Below is a small trained network, with its code and all its weights. Each question gives an input and a class and asks what happens when units are switched off, that is, made to give their printed mean instead of their output.

import numpy as np


def w(rows, s, z=0):
    codes = np.array(rows[::2]) - 128.0
    scale = np.full(codes.shape[1], s)
    scale[-1] = z or s
    return codes * scale


def f(y):
    return y / 2 * (1 + np.tanh(0.7978845608 * (y + 0.044715 * y**3)))


def log_softmax(a):
    a = a - a.max(-1, keepdims=True)
    return a - np.log(np.exp(a).sum(-1, keepdims=True))


def net(x, mask):
    res = np.array(x, float).reshape(1, 6) / 4 @ E
    y = f(res @ A[0][:, :-1].T + A[0][:, -1])
    res = res + np.where(mask, y, B[0][:, -1]) @ B[0][:, :-1]
    return log_softmax(res[-1] @ U[:, :-1].T + U[:, -1])


A, B = {}, {}
E = w([
[160,69,144,253,91,95,157,186,64,155,56],'x0',
[99,149,119,130,219,151,188,244,87,55,175],'x1',
[17,80,161,135,75,202,171,146,146,203,185],'x2',
[165,73,213,58,220,135,102,105,52,191,135],'x3',
[152,78,134,132,172,226,207,56,167,66,46],'x4',
[127,133,129,129,129,128,133,127,130,132,127],'x5',
],0.0059)
A[0] = w([
[125,197,117,41,159,149,105,68,178,94,182,68],'n1',
[207,50,130,233,96,90,147,175,59,139,24,15],'n2',
[149,77,116,155,153,204,199,57,188,79,58,115],'n3',
[182,131,139,110,44,100,66,40,155,165,66,121],'n4',
[131,173,99,116,78,21,34,179,94,140,189,117],'n5',
[53,152,142,107,54,82,93,192,94,222,211,79],'n6',
[90,137,132,126,216,147,192,228,90,43,162,164],'n7',
[135,102,129,110,70,109,83,51,162,183,68,131],'n8',
[176,66,202,89,200,141,109,111,85,195,116,97],'n9',
[139,198,40,182,98,90,110,131,190,31,74,69],'n10',
[127,208,95,60,161,158,103,68,215,123,176,53],'n11',
[139,97,112,110,145,206,184,78,159,82,58,93],'n12',
[126,134,121,118,69,107,71,51,148,191,87,128],'n13',
[36,51,159,127,112,248,219,89,154,153,126,59],'n14',
[69,163,119,40,137,158,123,69,176,122,203,101],'n15',
[109,177,96,36,162,149,83,80,194,96,174,85],'n16',
[45,170,49,180,48,130,161,140,204,81,121,95],'n17',
[125,190,114,129,109,45,65,175,110,189,179,161],'n18',
[54,175,63,184,26,174,165,155,213,125,154,77],'n19',
[69,150,118,124,206,167,215,218,86,77,195,89],'n20',
[130,158,122,140,204,157,182,245,79,66,193,110],'n21',
[170,95,128,250,81,95,156,180,57,145,32,49],'n22',
[139,121,140,121,76,119,102,52,148,170,101,32],'n23',
[155,82,210,76,198,122,93,91,63,181,108,79],'n24',
[153,103,139,119,73,113,108,61,155,163,97,85],'n25',
[238,190,79,111,174,74,110,104,107,52,42,18],'n26',
[154,103,142,136,71,122,79,40,175,179,123,105],'n27',
[81,46,168,212,84,145,205,159,84,205,141,92],'n28',
[128,71,199,85,191,159,117,104,55,193,158,90],'n29',
[152,94,141,122,156,214,217,81,156,78,80,129],'n30',
[121,91,133,132,147,205,188,74,153,77,48,152],'n31',
[135,129,157,123,67,116,91,52,171,192,85,93],'n32',
[230,191,86,144,192,44,93,87,108,55,77,42],'n33',
[121,93,125,143,52,136,109,36,158,222,129,105],'n34',
[129,79,197,72,194,146,116,122,61,200,141,97],'n35',
[125,92,140,138,152,215,218,78,177,95,68,150],'n36',
[105,181,31,187,33,121,172,135,214,84,110,81],'n37',
[1,104,152,130,78,218,156,148,158,193,190,3],'n38',
[83,155,132,131,102,66,74,204,110,181,238,126],'n39',
],0.006,0.0022)
B[0] = w([
[35,92,209,200,165,145,212,187,159,192,218,198],'n1',
[2,64,217,205,166,160,229,157,148,207,240,238],'n2',
[119,218,61,182,139,114,57,49,46,181,198,225],'n3',
[105,163,76,131,79,203,165,206,113,88,44,230],'n4',
[146,207,59,192,183,128,40,39,71,202,183,241],'n5',
[165,182,69,175,221,113,26,51,105,220,149,254],'n6',
[132,173,61,134,49,221,190,191,85,53,37,246],'n7',
[129,178,97,143,80,188,185,186,84,85,72,212],'n8',
[165,140,186,56,45,50,168,51,98,47,201,214],'n9',
[213,60,189,44,96,35,132,68,170,68,140,225],'n10',
[26,72,206,182,136,142,211,174,123,175,217,197],'n11',
[134,186,83,184,158,99,53,72,61,178,183,199],'n12',
[128,178,81,139,91,182,177,169,107,100,63,209],'n13',
[210,75,100,105,242,139,16,129,213,210,70,221],'n14',
[43,62,215,182,170,167,213,182,170,194,175,205],'n15',
[4,91,214,206,152,179,207,140,111,189,217,204],'n16',
[182,110,176,49,70,31,149,68,130,43,155,232],'n17',
[141,190,67,169,158,131,63,79,67,175,159,232],'n18',
[198,66,202,22,90,38,125,72,157,54,124,237],'n19',
[130,160,53,117,42,234,184,212,99,81,22,231],'n20',
[122,191,66,114,45,221,206,205,76,58,39,235],'n21',
[5,93,219,205,158,153,245,127,128,204,241,238],'n22',
[120,170,103,133,93,178,151,188,117,95,81,166],'n23',
[196,104,181,40,52,28,161,65,127,43,193,214],'n24',
[120,162,98,133,113,183,157,164,99,100,92,177],'n25',
[199,23,154,73,226,154,29,183,245,210,40,233],'n26',
[131,151,77,126,77,187,178,182,108,82,74,204],'n27',
[81,62,196,122,201,130,157,185,205,195,140,232],'n28',
[206,101,164,45,47,39,142,66,131,52,140,213],'n29',
[145,211,71,190,162,111,52,81,72,165,161,217],'n30',
[141,204,69,183,154,104,63,61,54,168,183,216],'n31',
[123,154,91,123,77,196,173,183,92,93,59,202],'n32',
[192,27,138,62,233,147,50,202,252,198,23,236],'n33',
[118,154,86,107,108,219,152,212,137,93,32,223],'n34',
[194,114,167,40,62,43,139,61,122,25,147,213],'n35',
[148,200,69,190,167,117,42,81,45,163,163,222],'n36',
[187,120,186,64,48,15,160,45,101,38,192,240],'n37',
[251,5,157,30,224,135,40,189,248,168,9,229],'n38',
[150,203,61,182,169,121,46,79,89,165,141,245],'n39',
],0.0062,0.0048)
U = w([
[131,233,50,190,154,111,36,57,48,176,178,135],'0',
[111,189,70,127,50,208,201,203,81,55,43,172],'1',
[176,105,196,53,49,22,159,53,117,35,179,33],'2',
[11,82,215,197,152,149,225,154,128,188,219,5],'3',
[187,47,135,75,207,142,43,164,210,187,46,78],'4',
],0.012,0.0021)

Each question gives the input, the list of numbers given to net, and the class t.
The units are the neurons (one row each of A and B). Each row of codes is followed by its name. A weight is (code - 128) times the scale printed after its matrix; where a second scale follows, it is the last column's (A, B and U).
mask holds one flag per neuron, in row order. A switched-off neuron (its flag False) gives its mean, the last column of its row in B, instead of its output. The means were averaged over made-up inputs and are rounded, as every weight is.
A unit's drop is (log p(t) with every unit on - log p(t) with that unit switched off) / (log p(t) with every unit on - log p(t) with every unit switched off).
The circuit of an input: a set's keep is (log p(t) with only the set's units on - log p(t) with every unit switched off) / (log p(t) with every unit on - log p(t) with every unit switched off). Starting from the 12 units with the biggest drops (on a tie, the unit counted first), units are removed one at a time, each time the one whose removal leaves the highest keep (on an exact tie, the one counted first), for as long as the keep stays at least 0.8.
circuit, biggest first: the units of the circuit, biggest drop first
most important unit: the unit with the biggest drop
k most important neurons: the k neurons with the biggest drops, biggest first
drop when u is switched off: that unit's drop, to one decimal
input [7,2,8,-4,6,3], class 4: circuit, biggest first -> (n14)
input [1,0,-6,-8,-6,0], class 2: 2 most important neurons -> (n10, n37)
input [1,-5,-7,6,-6,3], class 4: 3 most important neurons -> (n33, n26, n3)
input [-4,-5,2,-1,4,4], class 1: 3 most important neurons -> (n6, n5, n34)
input [3,2,8,7,1,-6], class 4: 2 most important neurons -> (n14, n38)
input [3,0,8,6,2,-8], class 4: 2 most important neurons -> (n14, n38)
input [6,-7,6,-6,7,-7], class 0: 3 most important neurons -> (n3, n36, n31)
input [4,1,7,-6,-4,-6], class 4: 2 most important neurons -> (n38, n28)
input [5,-4,-6,-7,2,5], class 2: 2 most important neurons -> (n37, n10)
input [-4,-7,-8,7,-7,5], class 4: 2 most important neurons -> (n33, n26)
input [1,4,-6,-2,6,-6], class 0: 4 most important neurons -> (n3, n31, n30, n38)
input [7,6,-1,-3,0,-3], class 3: 2 most important neurons -> (n22, n2)
input [3,7,-6,5,6,-4], class 1: 2 most important neurons -> (n7, n21)
input [6,-6,-2,2,3,7], class 1: most important unit -> n4
input [1,3,1,5,-4,-3], class 2: 2 most important neurons -> (n35, n29)
input [-2,4,-2,6,-5,-7], class 2: 3 most important neurons -> (n35, n24, n29)
input [7,7,3,6,-1,5], class 1: 3 most important neurons -> (n21, n7, n20)
input [1,-5,6,-1,-3,-1], class 4: drop when n38 is switched off -> 1.0
input [7,4,-1,-7,1,-3], class 2: drop when n19 is switched off -> 0.2
input [-7,-4,3,8,5,1], class 2: drop when n35 is switched off -> 0.3
input [3,-1,-5,-2,3,2], class 4: circuit, biggest first -> (n26)
input [8,8,5,2,1,-5], class 1: drop when n21 is switched off -> 4.5
